The same points and some others measured another way (B), then each row and its match in B:
B:
1: [148, 328, 76, -491, 83, 296, 316, -167, -388, 429, 351, 225, -393, 548, -209, -184, 347, 450, -103, 182, 262, 308, -57, -475, 56, 358, 7, -410, 243, -189, 82, -304, -157]
2: [-24, -134, -40, -292, 269, 51, 31, 154, -233, 198, 81, 257, -131, 312, 81, -153, 6, 241, 52, 217, -28, 12, 180, -260, 44, 139, -280, 39, -213, -176, -6, -118, 88]
3: [-4, 38, -155, -56, -27, 112, -139, -281, -54, -51, 13, 292, -59, 105, 65, 81, 120, -187, -93, -3, 117, 243, 58, -39, -38, -22, -55, -380, 21, 5, -25, -190, -128]
4: [57, 122, -1, -134, 339, -4, -374, 16, -432, -213, -100, 88, 41, 193, -84, 77, -117, 61, 108, 211, -126, -75, 202, 39, -48, 122, -23, 63, 86, -45, 104, 92, -72]
5: [-138, -162, 127, -378, 203, 380, 154, -354, -189, 159, 170, 263, -319, -79, 21, -394, -12, 82, -196, 155, 223, 214, 154, -298, 41, 121, -505, -129, -31, -126, -40, 110, -143]
6: [-124, -51, 1, -41, -65, -240, 138, 105, -201, -209, -151, 178, 258, -282, 248, 185, -132, -155, 239, -105, -138, 4, 78, -6, -159, -128, -382, -15, -134, -98, -30, 152, 217]
7: [173, 279, -66, 61, 112, -36, 219, 103, -70, 222, 168, 323, 351, 207, 118, 1, 213, 165, -15, -43, 273, -378, -190, -83, 50, 173, 217, 66, 250, 26, 146, -57, -123]
8: [52, -160, -181, -168, 56, 316, -247, -245, -75, 125, 33, 369, -362, 108, 161, -253, 68, -23, -491, 126, 231, 149, 96, 19, 121, 21, -106, -328, -63, 15, -46, -88, -298]
9: [156, 376, 16, -35, 226, 85, -128, -147, -84, 52, 124, 83, -57, 267, -331, 14, 161, 98, 106, -18, 154, 124, 38, -60, -5, 68, 270, -190, 145, 38, 51, -83, -130]
10: [15, 233, -235, -189, -153, 32, 234, 81, 329, 389, 403, 98, -635, 552, 172, 39, 409, 247, -48, -68, 170, 464, -49, -173, 273, 141, 66, -323, -187, -66, 43, -400, 109]
11: [255, 1, -305, 513, 109, 9, -644, 22, 48, -224, -225, 165, 352, 37, 221, 59, -219, -179, 71, -33, 112, -416, 41, 170, -18, -322, 405, 114, -20, 145, 43, -54, -73]
12: [-70, -50, -198, 383, 14, -48, -146, -128, 231, -224, -47, 186, 432, -171, 372, 162, -118, -343, 234, -131, 113, -214, -7, 8, -29, -205, -42, 176, -30, 73, 54, 11, 70]
13: [71, -40, -193, -53, -204, -89, 270, 176, -42, 242, 59, 349, 64, 192, 324, 48, 142, 95, 64, -66, 91, 32, -61, -259, -36, -73, -99, -243, -187, -134, -45, -327, 182]
14: [-138, 20, -148, -309, -311, 28, 234, -80, 128, 134, 167, 246, -637, -64, 380, 16, 281, -47, -485, -130, 141, 474, -30, 178, 217, 72, -307, -464, -126, -5, -29, 21, -109]
15: [-231, 294, 149, 34, 81, -166, 221, -138, 165, -229, 127, -152, 50, -245, -25, 212, -25, -148, 516, -222, -34, 234, 63, -40, -23, -41, -261, 139, -11, -23, 77, 257, 240]
16: [-93, -26, -67, 115, 317, -89, -230, -266, -268, -366, -198, 476, 831, -119, 49, 290, -19, -488, 103, 66, -14, -282, 86, 107, -244, 71, -138, 13, 234, 72, 59, 43, -208]
17: [55, 396, 221, -560, 48, 189, 356, -141, -362, 298, 307, 43, -595, 241, -295, -180, 271, 424, -110, 56, 165, 456, 15, -267, 68, 292, -133, -401, 166, -155, 50, 5, -103]
18: [114, 52, -126, -200, 325, 93, -248, 29, -342, 89, 45, 312, 19, 516, -31, -5, 99, 155, -32, 284, 15, -54, 127, -145, 15, 229, 52, -76, 52, -79, 80, -235, -124]
19: [16, 177, -76, -292, -15, -194, 371, 145, -142, 264, 143, 385, 88, 363, -27, 177, 372, 110, 83, -31, 7, 211, -16, -196, -77, 183, -80, -355, -77, -124, -29, -338, 94]
20: [152, 390, 62, 91, 205, -159, -406, 135, -79, -233, -89, -333, -256, 90, -372, 112, -175, 131, 499, -98, -167, 220, 235, 73, -35, -235, 257, 16, -152, -6, 24, 130, 234]
21: [43, 125, 75, 128, -120, -367, 96, 220, -300, -280, -266, 26, 455, -373, 86, 239, -243, -86, 499, -216, -182, -117, 45, -41, -288, -311, -152, 16, -97, -101, -36, 182, 350]
22: [-163, 256, 69, 36, 170, -154, 205, -43, -30, -181, 123, 43, 332, -66, 161, 252, 10, -89, 395, -63, 6, -115, -28, -66, -11, 151, -204, 291, 190, -30, 187, 195, 106]
23: [-70, -7, -125, 378, -264, -78, 33, -90, 297, -233, -56, 65, 162, -527, 527, 96, -170, -305, 61, -324, 168, -144, -107, 160, 40, -334, -124, 100, -40, 97, 45, 270, 85]
24: [-89, -177, -93, 166, 2, 73, -92, -259, -116, -227, -123, 259, 418, -202, 286, 66, -203, -298, 247, 3, 56, -86, 72, -221, -190, -196, -290, -5, -15, -65, -10, -39, 77]
25: [-11, 56, -8, -6, -261, -92, 327, -45, -208, -63, -57, 315, 298, -367, 368, 93, 14, -126, -67, -185, 149, -117, -156, -18, -105, -81, -231, -182, 138, -47, 16, 142, -18]
26: [-180, 62, -132, 58, -60, 211, -125, -267, 211, -186, 209, -96, -427, -45, 517, 36, -78, -92, -13, 16, 145, 152, 6, 5, 282, 40, -228, 157, 88, 11, 199, 161, -35]
27: [93, 312, 181, -245, 173, 197, -126, -278, -411, -72, 46, -53, -273, 66, -363, -89, -22, 158, 119, 74, 75, 294, 137, -164, -79, 44, -18, -257, 180, -80, 39, 92, -107]
28: [-150, -105, -53, 193, -43, -210, -130, -93, -64, -420, -268, 174, 420, -484, 260, 240, -225, -439, 223, -175, -110, -58, 109, 163, -199, -279, -310, 5, -112, 23, -45, 222, 124]
29: [105, -2, -115, -124, 371, 65, -372, 71, -388, -18, -36, 175, 64, 536, -61, 22, -79, 167, 269, 335, -116, -51, 233, -279, -59, 114, 11, 45, -57, -150, 67, -268, 59]
30: [24, -149, 52, 145, 46, 99, -198, -100, -229, -230, -197, 57, 132, -453, 215, -187, -408, -79, 105, -28, 66, -217, 115, -56, -98, -308, -245, 143, -59, -35, -20, 332, 56]
31: [-150, 59, 55, -115, 107, -357, 115, 96, -298, -273, -179, 275, 470, -220, 62, 331, -5, -252, 226, -79, -213, -36, 106, 131, -222, 33, -332, -37, -19, -51, -9, 174, 108]
32: [-22, 143, -18, -278, 61, -149, 335, 140, -204, 197, 143, 221, 77, 408, -73, 156, 204, 184, 423, 43, -83, 255, 74, -430, -135, 114, -184, -206, -146, -231, -20, -366, 291]
33: [-157, -538, -150, 12, 356, 159, -477, -46, -71, -180, -180, 266, 16, -94, 318, -229, -380, -168, -15, 252, -83, -153, 369, -44, 16, -152, -468, 262, -378, -59, -66, 113, 42]
34: [147, 172, -39, -346, 117, 253, 105, -82, -314, 330, 234, 268, -290, 497, -51, -166, 217, 348, -123, 206, 205, 148, -5, -358, 68, 260, 8, -285, 133, -145, 68, -283, -146]
35: [55, -379, -361, 511, -76, 82, -366, 9, 358, -89, -175, 408, 267, -440, 730, -182, -231, -329, -439, -154, 311, -568, -54, 363, 170, -357, 22, 205, -168, 218, -20, 224, -191]
36: [67, 85, -235, -167, -88, 40, 31, -20, -59, 199, 141, 313, -191, 462, 152, 105, 275, 73, -63, 52, 89, 267, 1, -184, 35, 96, 26, -386, -59, -89, 17, -430, -5]
37: [-121, 201, -136, 13, -95, 187, -39, -295, 177, -116, 240, 15, -359, 27, 440, 102, 97, -96, -151, -21, 216, 161, -95, 79, 274, 147, -98, -4, 228, 56, 217, 100, -160]
38: [23, 196, -32, -534, -155, 65, 293, 34, -8, 382, 253, 267, -849, 140, 20, -177, 440, 273, -672, -83, 207, 488, -22, 212, 270, 234, -106, -578, -84, -7, -52, 24, -246]
39: [-116, 349, -18, 104, 90, -33, -239, -329, 111, -379, 50, -85, -61, -79, -37, 308, 45, -304, 189, -131, 11, 271, 79, 211, 29, -7, 26, -76, 174, 115, 123, 156, -81]
40: [-47, 35, -107, -50, 153, 116, -252, -313, -147, -157, -18, 239, 73, 152, -17, 117, 32, -208, 61, 90, 34, 190, 137, -83, -90, 31, -94, -236, 62, -14, 18, -153, -108]
41: [-203, 661, 278, -659, -121, 347, 815, -549, 33, 353, 722, 0, -882, 135, -100, -100, 622, 290, -341, -98, 462, 737, -233, -197, 326, 599, -275, -457, 512, -52, 218, 136, -326]
42: [83, -424, -482, 559, 160, -370, -685, 444, -115, -403, -480, 310, 900, 189, 564, 385, -436, -332, 589, 136, -357, -606, 219, -32, -242, -396, 33, 403, -406, -59, -7, -320, 410]
43: [140, 103, -144, 120, 129, 62, -322, 37, 110, 43, 46, -41, -251, 273, -66, -60, -65, 114, 249, -6, 47, 134, 150, -127, 65, -192, 192, -35, -225, -20, -15, -167, 136]
44: [139, -5, -223, 166, 32, -67, 18, 307, 137, 218, 89, 232, 88, 219, 355, -66, 25, 180, 45, -40, 153, -311, -59, -88, 136, -58, 125, 171, -156, -13, 55, -133, 120]
45: [-175, 20, -95, -221, 85, -26, -197, -111, -99, -219, 11, 95, -290, 99, 151, 195, 34, -137, -16, 93, -133, 340, 194, 108, 62, 101, -295, -150, -75, -46, 50, 27, -12]
46: [-39, 346, 120, -144, 177, 2, -175, -399, -408, -351, -67, 50, 185, 22, -326, 296, 31, -217, 320, 35, -77, 307, 140, -67, -235, 76, -71, -285, 286, -34, 66, 10, -87]
47: [-69, 199, -48, 97, -32, -56, 215, -158, 192, 0, 140, 172, 171, -50, 98, 142, 149, -156, 194, -197, 164, 93, -70, -84, -20, -30, -57, -85, 31, 24, 42, -33, 54]
48: [-111, 81, 89, -184, 287, 80, 118, -102, 132, 148, 200, 145, -220, -16, -114, -188, 119, 58, -60, -44, 150, 146, 120, 4, 123, 114, -205, 17, -105, 14, 2, 179, -71]
49: [97, 458, 142, -89, 58, -3, -49, -27, 6, 2, 135, -277, -530, 38, -339, -32, 21, 231, 236, -166, 49, 398, 105, 0, 70, -97, 146, -165, -56, -11, 24, 146, 103]
50: [-67, 233, 131, -124, 352, -176, 56, 181, -112, -55, 76, 1, 49, 20, -80, 50, -18, 137, 254, -2, -73, -94, 112, 51, 47, 151, -128, 287, -2, -35, 110, 282, 96]
51: [88, 209, 57, -99, 507, -7, -489, -56, -615, -328, -160, 89, 313, 244, -232, 160, -157, 15, 258, 295, -169, -190, 226, -9, -147, 180, 46, 139, 257, -44, 154, 94, -127]
52: [27, -112, -132, 236, 53, -147, -152, 326, 125, -78, -94, 33, 27, -202, 438, -71, -265, 53, 75, -90, 6, -356, 53, 147, 136, -224, -77, 366, -247, 19, 49, 271, 182]
53: [198, 55, -64, 250, 275, 84, -605, -74, -585, -425, -289, 70, 526, 39, 134, 107, -416, -62, 319, 236, -59, -492, 103, -109, -178, -101, 132, 265, 296, -39, 179, 88, -64]
54: [21, 152, -243, 253, 143, -91, -413, -111, 146, -242, -46, 126, 187, 197, 58, 299, 45, -285, 196, -49, -13, 41, 97, 145, -18, -87, 203, -61, -16, 103, 64, -158, -21]
55: [56, 139, -202, -158, 43, -23, -48, -18, -149, 92, 80, 351, 10, 443, 59, 196, 278, -10, -46, 83, 31, 166, 17, -71, -13, 168, 53, -336, 31, -45, 38, -359, -76]
56: [122, 116, -64, -37, 5, 45, 304, 209, 82, 388, 253, 162, -134, 227, 194, -202, 117, 365, 58, -51, 245, -114, -99, -285, 150, 24, 29, 60, -95, -92, 56, -113, 122]
57: [-38, -235, 37, -25, 301, 354, -218, -340, -335, -128, -55, 258, 217, -128, 156, -264, -299, -73, 45, 245, 157, -221, 149, -299, -82, -19, -349, 166, 103, -90, 46, 125, -133]
58: [-191, -320, 2, -263, 409, 198, -210, -154, -151, -31, 1, 254, -161, 27, 69, -246, -153, -35, -72, 256, -20, 82, 324, -120, 34, 84, -501, 97, -233, -99, -43, 109, -51]
59: [11, 106, 45, 60, 98, -65, 85, 168, -42, -19, 53, -13, 19, -144, 202, -80, -156, 159, 202, -63, 65, -214, 11, -46, 79, -56, -119, 297, -38, -47, 97, 271, 147]
60: [-50, 120, 62, 62, 393, 55, -90, -213, -54, -112, 42, 226, 362, -96, -83, -15, -1, -142, 64, 7, 152, -235, 56, 46, -22, 105, -55, 185, 182, 84, 93, 219, -181]
61: [-53, 209, -53, -138, -11, 15, -35, -256, -265, -207, 11, 256, 99, -10, 155, 235, 138, -197, -134, 16, 71, 88, -31, 110, -38, 175, -109, -243, 309, 19, 119, 53, -234]
62: [-51, 296, 117, -540, -151, 282, 489, -419, -71, 370, 395, 171, -667, 232, -255, -153, 434, 189, -138, -56, 284, 805, -12, -381, 41, 199, -232, -723, 57, -144, -63, -247, -97]
63: [-36, 3, -181, 296, -136, 15, 55, -117, 286, -38, 67, 157, 184, -140, 401, 67, -33, -195, 161, -181, 208, -81, -85, -93, 29, -207, -55, 43, -56, 31, 51, -43, 97]
64: [17, 323, 142, -120, 142, -136, 287, 173, -76, 101, 160, 21, -19, -11, -37, -4, 75, 233, 162, -105, 79, -77, -35, -17, 64, 116, -40, 132, 66, -36, 104, 233, 82]
65: [40, 141, 108, -62, 495, 53, -615, -137, -483, -404, -182, -170, 21, 194, -385, 86, -343, 20, 563, 261, -270, 123, 394, -162, -186, -62, -45, 122, -4, -112, 56, 70, 116]
66: [-127, -14, 195, -366, 237, 48, 71, -16, -152, 51, 62, 10, -441, -118, -171, -237, -85, 169, 36, 35, -34, 304, 262, -78, 32, 12, -423, -38, -251, -125, -67, 265, 92]
67: [210, 326, -111, -44, 147, -13, -19, 174, -75, 233, 197, 101, -82, 547, -69, 39, 197, 324, 167, 54, 112, -21, -33, -186, 91, 136, 312, -52, 44, -52, 121, -276, 39]
68: [-61, -4, -319, 299, -123, 84, -334, -150, 242, -274, 27, 102, -96, -85, 697, 160, -75, -269, -197, -39, 160, -144, -80, 273, 255, -39, -4, 140, 123, 130, 196, 116, -157]
69: [-6, 168, 215, -228, 430, -134, 33, 69, -559, -137, -85, 210, 419, -15, -204, 60, -61, 85, 229, 144, -109, -232, 132, -59, -170, 213, -208, 157, 183, -97, 93, 242, -31]
70: [231, 282, -203, 64, 179, -16, -197, 148, -54, 139, 121, 189, 45, 518, 14, 92, 175, 183, 46, 70, 119, -150, -41, -33, 108, 125, 386, -18, 99, 21, 137, -256, -75]
71: [182, 358, -229, 262, 20, 2, -98, -46, -44, -15, 148, 124, 374, 512, 168, 301, 132, 29, 420, 33, 149, -172, -151, -294, -29, 65, 377, 26, 290, -25, 218, -410, 53]
72: [205, -167, -415, 496, 36, -8, -687, 129, 251, -145, -214, 187, 89, 22, 384, -9, -211, -190, -107, -54, 94, -328, 83, 283, 99, -376, 333, 96, -251, 164, -13, -57, -36]

[-9, -55, -147, -37, 142, 51, -75, 37, 185, 1, -193, -288, -9, 51, -192, 17, -129, -131, -28, -6, -6, 29, 1, 162, 17, 11, 10]	2
[112, 8, 185, 130, 61, -50, 785, -355, -288, 191, 634, 193, 325, -219, 334, 173, 687, 159, 287, 350, -96, -79, -508, 70, -16, 175, -99]	20
[-17, 257, -398, 16, -166, -81, 3, 26, -269, -82, 38, -142, 76, 108, -221, -261, -276, -239, 75, 47, 111, 234, 264, 41, 164, -116, -172]	71
[-98, 42, -210, -279, -368, 226, -453, 370, 169, 138, 203, -24, -47, 28, -82, 298, -78, -66, -20, 47, 26, -78, -190, -161, -216, -3, 78]	26
[-55, 79, -308, -99, -74, 25, -115, 153, -122, 49, -165, -368, -94, -78, -277, 45, -110, -115, -185, 166, 56, 122, 143, 95, 8, -25, 1]	56
[-6, 3, -276, -109, 74, -138, -51, 12, 59, -113, -67, -207, 135, 191, -184, -113, -227, -225, 7, -139, 99, 125, 192, 285, 53, 80, -206]	29
[-44, -167, -150, -201, 47, 186, -189, 89, 351, 20, -135, -119, -49, 210, -150, 44, -150, -126, 29, -172, 18, -111, -110, 196, -65, 213, -123]	58
[63, -45, -50, 25, 39, -91, 189, -193, 33, -94, 91, 220, 142, 116, -13, -275, -102, -142, 226, -108, -3, 73, 4, 66, 68, 105, -258]	40
[39, -14, -123, -18, -9, -200, 82, -157, 91, -144, 52, 254, 152, 153, -44, -288, -182, -181, 179, -150, 80, 96, 155, 151, 28, 159, -348]	62
[17, 72, -253, -149, -234, 75, -172, 66, -106, -37, -12, 32, -121, 51, -154, -117, -246, -35, -5, 110, 98, 27, 57, 29, -36, 74, -150]	63
[0, -148, 15, -104, 145, -129, -24, -144, 164, -79, 33, 246, -51, -43, -61, -78, -177, -57, 96, 164, 94, 100, -25, 154, -65, 160, -195]	28
[84, 80, -236, -212, -325, -41, -339, 246, -164, 0, -144, -259, -83, -151, -158, 138, -118, 136, -340, 186, 56, -23, 143, 29, -223, 35, 56]	44
[153, -196, 315, 249, 258, 497, 501, -264, 211, 225, 67, -30, 58, -35, 168, 58, 419, 133, 346, 63, -368, -303, -774, -155, 70, 15, 215]	33
[146, 32, -33, 150, 66, -213, 209, -196, -157, -125, -18, 70, 164, -58, -56, -337, -137, -98, 108, 7, -80, 214, 136, -66, 114, -114, -104]	36
[-225, 2, -352, -178, -60, 71, -124, 140, 156, 75, -93, -131, -123, 92, -295, 6, -137, -305, -35, -26, 143, 95, 151, 184, 26, 181, -234]	60
[-37, 120, -294, -74, -135, -135, 202, -73, -131, -18, 189, 25, 170, 135, -62, -108, 26, -168, 101, -44, 140, 58, 124, 254, 43, 212, -353]	43
[-233, 88, -377, -168, -11, 174, -322, 224, 146, 73, -59, -258, -204, 60, -354, 100, -316, -299, 5, 194, 157, 162, 50, 106, 53, -44, -23]	22
[29, 207, -320, -65, -298, -138, -161, 112, -194, -89, 25, -46, 61, 16, -159, -154, -241, -121, -51, 29, 90, 147, 271, -28, -14, -72, -127]	10
[162, 22, 144, 208, -31, 35, 670, -303, -296, 145, 338, 148, 232, -185, 217, -60, 505, 120, 226, 170, -203, -68, -355, -112, 57, 68, -58]	9
[-41, 43, -103, 65, -63, -225, 353, -121, -159, 62, 140, 107, 162, -158, -43, -110, 209, -167, 24, 42, -13, 184, 136, 2, 43, 97, -228]	72
[-97, -171, -83, -197, 152, 13, -6, 12, 273, 69, 41, -66, 4, 29, -95, 184, 51, -117, 8, 42, 73, -15, -123, 275, -87, 256, -144]	66
[124, -152, 68, -90, -129, -193, -7, -13, 130, -35, 14, 203, 159, -82, 61, -23, 88, 40, -72, -163, -96, -39, 32, -47, -203, 176, -129]	8
[76, -188, 116, -167, -68, -484, -126, 82, 0, -21, 20, 134, 121, -431, -10, 148, 100, 71, -332, 114, -66, 210, 208, -120, -301, 51, 0]	38
[12, 24, -201, -73, -93, -53, -57, 130, -252, 51, -162, -303, -102, -248, -236, 21, -51, -21, -259, 242, -30, 182, 154, -65, -24, -82, 74]	7
[-51, -115, -187, -294, 0, -325, -213, 122, 107, -74, 30, -69, 97, -34, -143, 117, -130, -145, -183, -15, 134, 176, 230, 236, -161, 170, -191]	17
[49, -207, -61, -207, 36, 255, -91, 46, 222, 31, -81, -122, -49, 166, -79, 51, -65, -1, 25, -105, -63, -160, -263, 123, -68, 205, -62]	57
[-66, -109, -75, -137, 107, -251, 201, -107, 147, -7, 255, 143, 225, 51, 21, 43, 126, -182, 107, -67, 96, 91, 14, 281, -53, 275, -316]	27
[-41, 81, -259, 45, 132, -356, -117, -81, 91, -215, -279, -46, 27, 23, -303, -315, -446, -305, -18, 11, 173, 316, 501, 225, 85, -35, -234]	19
[60, 80, -237, 43, 133, -137, -34, -124, -4, -195, -197, -122, 15, 125, -213, -283, -396, -153, 79, 67, 133, 146, 230, 267, 111, -17, -168]	42
[35, -165, -13, -179, 97, -171, 36, 11, 8, 17, 118, -82, 121, -124, -26, 145, 83, -23, -87, 92, -29, 114, -61, 97, -109, 93, -43]	4
[141, 54, -251, -187, -215, -174, -28, 91, -448, -59, 38, -235, 62, -113, -111, -38, -75, 83, -240, 169, 28, 148, 156, 47, -61, 8, -70]	67
[193, -23, 16, -87, -255, -164, 243, -94, -356, 16, 221, 143, 145, -201, 133, -7, 259, 212, -96, 140, -67, -25, -66, -44, -149, 177, -137]	11
[62, -58, 117, 131, 15, 376, 414, -137, -71, 258, 132, -50, -16, -160, 75, 102, 409, 105, 160, 215, -238, -171, -539, -165, 31, 33, 120]	48
[-14, -56, 185, 177, 192, 244, 396, -84, -43, 323, 141, -211, -13, -406, 34, 306, 495, 77, 63, 450, -249, -10, -502, -196, 9, -133, 317]	52
